Here is a tiny trained network, its code and every weight. The questions are about switching its units off for an input and a target symbol, where a switched-off unit gives its printed mean instead of its output.

import numpy as np


def w(rows, s, z=0):
    codes = np.array(rows[::2]) - 128.0
    scale = np.full(codes.shape[1], s)
    scale[-1] = z or s
    return codes * scale


def norm(h):
    return h / np.sqrt((h * h).mean(-1, keepdims=True) + 1e-5)


def f(y):
    return y / 2 * (1 + np.tanh(0.7978845608 * (y + 0.044715 * y**3)))


def softmax(a):
    e = np.exp(a - a.max(-1, keepdims=True))
    return e / e.sum(-1, keepdims=True)


def log_softmax(a):
    a = a - a.max(-1, keepdims=True)
    return a - np.log(np.exp(a).sum(-1, keepdims=True))


def net(x, mask):
    ids = ['ΓΞΦαβδεζηθλμπτψ'.index(c) for c in x.split()]
    T = len(ids)
    res = E[ids] + P[:T]
    u = 0
    for l in range(2):
        r = norm(res)
        for j in range(3):
            rows = slice(3 * j, 3 * j + 3)
            q, k, v = (r @ M[l][rows].T for M in (Q, K, V))
            z = softmax(np.where(np.tri(T) > 0, q @ k.T / 3**0.5, -1e9)) @ v
            o = O[l][rows]
            res = res + np.where(mask[u + j], z, o[:, -1]) @ o[:, :-1]
        u += 3
        y = f(norm(res) @ A[l][:, :-1].T + A[l][:, -1])
        res = res + np.where(mask[u : u + 4], y, B[l][:, -1]) @ B[l][:, :-1]
        u += 4
    return log_softmax(norm(res)[-1] @ U[:, :-1].T + U[:, -1])


Q, K, V, O, A, B = {}, {}, {}, {}, {}, {}
E = w([
[135,138,113,124,143,104,124],'Γ',
[139,218,165,210,189,253,112],'Ξ',
[101,125,127,139,100,128,128],'Φ',
[107,123,113,145,125,109,132],'α',
[93,138,123,122,123,121,132],'β',
[154,125,115,121,135,131,121],'δ',
[107,143,131,135,118,108,133],'ε',
[141,118,103,114,139,133,116],'ζ',
[140,119,112,111,128,150,119],'η',
[103,115,111,124,113,145,124],'θ',
[140,108,108,129,121,143,118],'λ',
[115,131,122,107,114,148,121],'μ',
[146,141,122,102,134,133,119],'π',
[138,125,119,150,124,105,128],'τ',
[152,127,121,116,118,142,117],'ψ',
],0.054)
P = w([
[158,179,99,126,91,110,77],'0',
[155,187,47,126,59,127,135],'1',
[145,155,69,128,130,146,121],'2',
[125,62,222,108,194,134,100],'3',
[148,133,173,117,106,116,82],'4',
[170,169,64,113,95,132,176],'5',
[126,112,127,126,176,142,147],'6',
[98,56,227,115,163,111,5],'7',
[190,105,176,78,79,108,193],'8',
[164,156,66,118,99,123,207],'9',
[125,97,149,123,189,141,158],'10',
[158,51,238,87,161,117,178],'11',
],0.016)
Q[0] = w([
[137,164,82,160,144,175,208],'0.h1',
[119,98,141,100,90,111,151],'0.h1',
[130,8,176,24,105,31,110],'0.h1',
[125,192,96,111,156,173,110],'0.h2',
[166,118,85,52,131,96,81],'0.h2',
[144,108,98,70,95,96,165],'0.h2',
[145,134,159,149,139,159,220],'0.h3',
[140,135,134,118,103,102,79],'0.h3',
[126,128,148,112,90,72,6],'0.h3',
],0.011)
K[0] = w([
[159,91,128,51,53,96,254],'0.h1',
[127,145,127,108,123,173,116],'0.h1',
[101,174,218,220,220,222,44],'0.h1',
[88,139,60,85,171,104,214],'0.h2',
[169,211,213,234,174,247,166],'0.h2',
[181,184,160,180,108,210,178],'0.h2',
[116,181,133,179,165,161,106],'0.h3',
[123,130,118,91,103,143,158],'0.h3',
[126,79,103,71,101,53,104],'0.h3',
],0.0067)
V[0] = w([
[102,124,127,125,151,138,91],'0.h1',
[119,149,124,166,123,167,119],'0.h1',
[118,65,130,63,76,72,108],'0.h1',
[108,172,129,197,168,180,94],'0.h2',
[149,105,123,169,107,138,141],'0.h2',
[155,160,176,163,129,146,110],'0.h2',
[121,29,134,30,68,32,109],'0.h3',
[129,168,146,182,160,171,141],'0.h3',
[161,43,120,18,36,48,254],'0.h3',
],0.0085)
O[0] = w([
[115,114,132,138,119,111,122,158],'0.h1',
[116,158,102,144,119,114,85,140],'0.h1',
[141,103,188,118,146,123,196,150],'0.h1',
[167,78,130,92,141,133,124,170],'0.h2',
[118,128,144,115,130,130,148,107],'0.h2',
[130,101,144,111,131,134,162,105],'0.h2',
[186,117,137,98,118,132,254,119],'0.h3',
[121,143,132,126,139,134,85,61],'0.h3',
[137,117,137,132,163,146,247,2],'0.h3',
],0.013,0.0027)
A[0] = w([
[130,194,151,207,217,216,195,148],'0.n1',
[90,89,110,122,216,137,2,1],'0.n2',
[166,139,132,111,117,75,88,34],'0.n3',
[145,150,98,114,127,137,227,149],'0.n4',
],0.0073,0.0081)
B[0] = w([
[57,79,90,141,253,214,77,166],'0.n1',
[196,178,71,88,45,130,184,161],'0.n2',
[138,103,110,131,162,123,156,105],'0.n3',
[118,158,130,154,108,122,74,254],'0.n4',
],0.012,0.004)
Q[1] = w([
[103,85,182,132,171,131,86],'1.h1',
[137,148,86,177,117,165,106],'1.h1',
[84,133,61,75,168,115,154],'1.h1',
[131,155,108,121,177,110,118],'1.h2',
[79,81,104,129,159,170,145],'1.h2',
[133,168,54,146,109,162,156],'1.h2',
[130,100,251,94,111,106,86],'1.h3',
[131,154,183,99,106,140,165],'1.h3',
[90,53,139,144,211,133,133],'1.h3',
],0.021)
K[1] = w([
[164,190,120,151,93,148,187],'1.h1',
[139,136,182,137,101,117,42],'1.h1',
[135,74,117,63,79,59,130],'1.h1',
[151,136,178,144,104,133,119],'1.h2',
[149,118,129,89,86,105,212],'1.h2',
[116,56,177,75,115,59,43],'1.h2',
[128,206,63,186,160,209,166],'1.h3',
[107,138,156,157,152,146,157],'1.h3',
[167,155,113,114,80,118,249],'1.h3',
],0.02)
V[1] = w([
[130,114,192,162,127,200,136],'1.h1',
[130,164,145,213,136,182,114],'1.h1',
[160,150,183,176,156,148,146],'1.h1',
[152,202,169,159,104,132,80],'1.h2',
[82,130,109,28,138,82,141],'1.h2',
[177,84,109,137,48,63,124],'1.h2',
[191,137,113,61,198,83,124],'1.h3',
[178,45,88,117,94,161,113],'1.h3',
[99,56,72,150,145,4,153],'1.h3',
],0.02)
O[1] = w([
[164,184,128,114,58,125,111,2],'1.h1',
[148,150,58,164,11,137,70,85],'1.h1',
[230,150,135,197,30,136,137,35],'1.h1',
[160,156,162,193,140,159,187,220],'1.h2',
[110,174,167,26,171,32,94,131],'1.h2',
[188,159,137,120,4,105,102,236],'1.h2',
[113,79,174,122,194,212,175,189],'1.h3',
[57,63,52,112,74,163,143,207],'1.h3',
[106,4,167,230,147,120,67,116],'1.h3',
],0.015,0.009)
A[1] = w([
[133,175,119,147,144,237,10,8],'1.n1',
[62,136,190,152,90,94,167,160],'1.n2',
[72,135,124,103,146,252,183,63],'1.n3',
[166,115,244,201,169,154,120,116],'1.n4',
],0.018,0.014)
B[1] = w([
[91,166,66,52,154,250,110,157],'1.n1',
[201,115,114,110,159,153,100,183],'1.n2',
[185,126,112,176,162,69,67,254],'1.n3',
[84,166,21,144,141,139,180,244],'1.n4',
],0.023,0.0097)
U = w([
[42,133,151,155,148,184,220,182],'Γ',
[121,165,157,147,138,186,78,166],'Ξ',
[133,159,179,161,69,72,116,213],'Φ',
[34,125,96,214,129,74,42,81],'α',
[57,199,171,158,185,67,48,112],'β',
[243,118,106,181,169,155,75,51],'δ',
[105,218,75,210,146,86,154,70],'ε',
[141,46,160,61,142,165,88,157],'ζ',
[172,116,9,74,158,116,99,8],'η',
[18,125,88,99,97,60,92,99],'θ',
[120,57,89,77,53,147,178,136],'λ',
[87,158,158,54,102,134,203,195],'μ',
[226,164,188,111,192,180,160,112],'π',
[146,104,137,223,73,158,184,148],'τ',
[240,116,106,96,97,169,221,121],'ψ',
],0.016,0.014)

Each question gives the input, a string of symbols that net reads in full, and the target symbol t.
The units are the heads (3 rows each of Q, K, V and O) and the neurons (one row each of A and B). Each row of codes is followed by its name. A weight is (code - 128) times the scale printed after its matrix; where a second scale follows, it is the last column's (O, A, B and U).
mask holds one flag per unit, layer by layer, with each layer's heads first. A switched-off unit (its flag False) gives its mean, the last column of its rows in O or B, instead of its output. The means were averaged over made-up inputs and are rounded, as every weight is.
A unit's drop is (log p(t) with every unit on - log p(t) with that unit switched off) / (log p(t) with every unit on - log p(t) with every unit switched off).
The circuit of an input: a set's keep is (log p(t) with only the set's units on - log p(t) with every unit switched off) / (log p(t) with every unit on - log p(t) with every unit switched off). Starting from the 12 units with the biggest drops (on a tie, the unit counted first), units are removed one at a time, each time the one whose removal leaves the highest keep (on an exact tie, the one counted first), for as long as the keep stays at least 0.8.
units of the circuit, in order: the units of the circuit, biggest drop first
unit that matters most: the unit with the biggest drop
k most important neurons: the k neurons with the biggest drops, biggest first
k most important neurons of layer l: the k neurons of layer l with the biggest drops, biggest first
heads that matter: for each layer, one digit per head in row order, 1 if its drop is at least 0.15 and else 0, layers parted by /
input Γ π ζ Ξ α δ Γ β Γ, target Γ: units of the circuit, in order : [1.h2]
input Γ ζ Γ π Γ, target Γ: 2 most important neurons of layer 1 : [1.n4, 1.n3]
input θ ψ δ β ζ δ Γ π, target δ: heads that matter : 000 / 001
input μ ε Γ, target μ: heads that matter : 000 / 001
input Ξ ψ λ ζ μ Φ, target Φ: units of the circuit, in order : [0.h3, 1.h1]
input Γ ζ μ, target Γ: units of the circuit, in order : [1.h3, 1.n4]
input δ α Γ ε μ β μ η δ, target μ: heads that matter : 000 / 001
input Ξ Γ μ Φ Φ ψ ε, target ε: units of the circuit, in order : [0.h3, 1.h2, 1.h3, 0.n2]
input δ ε α ζ ζ θ Φ ζ, target θ: units of the circuit, in order : [1.h3, 1.n3]
input η ε τ Γ ε Γ ψ, target ε: 2 most important neurons of layer 0 : [0.n1, 0.n2]
input π τ Γ Γ ε β, target Γ: heads that matter : 000 / 101
input Γ Γ α μ Ξ δ, target δ: 3 most important neurons : [1.n3, 0.n4, 1.n4]
input δ Γ ε θ Γ ε θ, target Γ: units of the circuit, in order : [1.h3, 1.n4, 0.h3]
input λ ζ μ α Γ Γ θ, target Γ: units of the circuit, in order : [1.h3, 1.n4]
input α β τ δ δ ζ ψ Γ η β δ Γ, target β: units of the circuit, in order : [1.h2, 1.h3]
input λ Γ ζ ζ η β, target ζ: heads that matter : 001 / 011
input μ μ δ, target μ: units of the circuit, in order : [1.h3, 1.n3]
input τ δ η ε Γ ψ ζ α, target ψ: unit that matters most : 0.h3
input π Γ ε ζ λ, target ε: units of the circuit, in order : [1.h3, 1.n4, 0.h1]
input Γ ψ ψ Γ, target ψ: unit that matters most : 1.h2
input μ Γ μ Γ τ, target μ: heads that matter : 000 / 001
input α π μ Ξ τ ζ, target ζ: heads that matter : 010 / 000
input α π τ λ ζ μ ε, target ζ: heads that matter : 001 / 010
input Γ ζ Γ μ μ Ξ η η, target η: heads that matter : 101 / 001
input α δ β ζ λ ζ μ ζ η η, target ζ: heads that matter : 000 / 011
input ε ζ Φ δ ζ, target Φ: 2 most important neurons : [0.n1, 0.n2]
input α Φ Ξ τ π α ζ μ η α, target α: units of the circuit, in order : [0.h3]
input μ Γ τ μ τ λ τ λ, target λ: units of the circuit, in order : [1.h3, 1.h2]
input δ ψ τ, target δ: heads that matter : 000 / 011
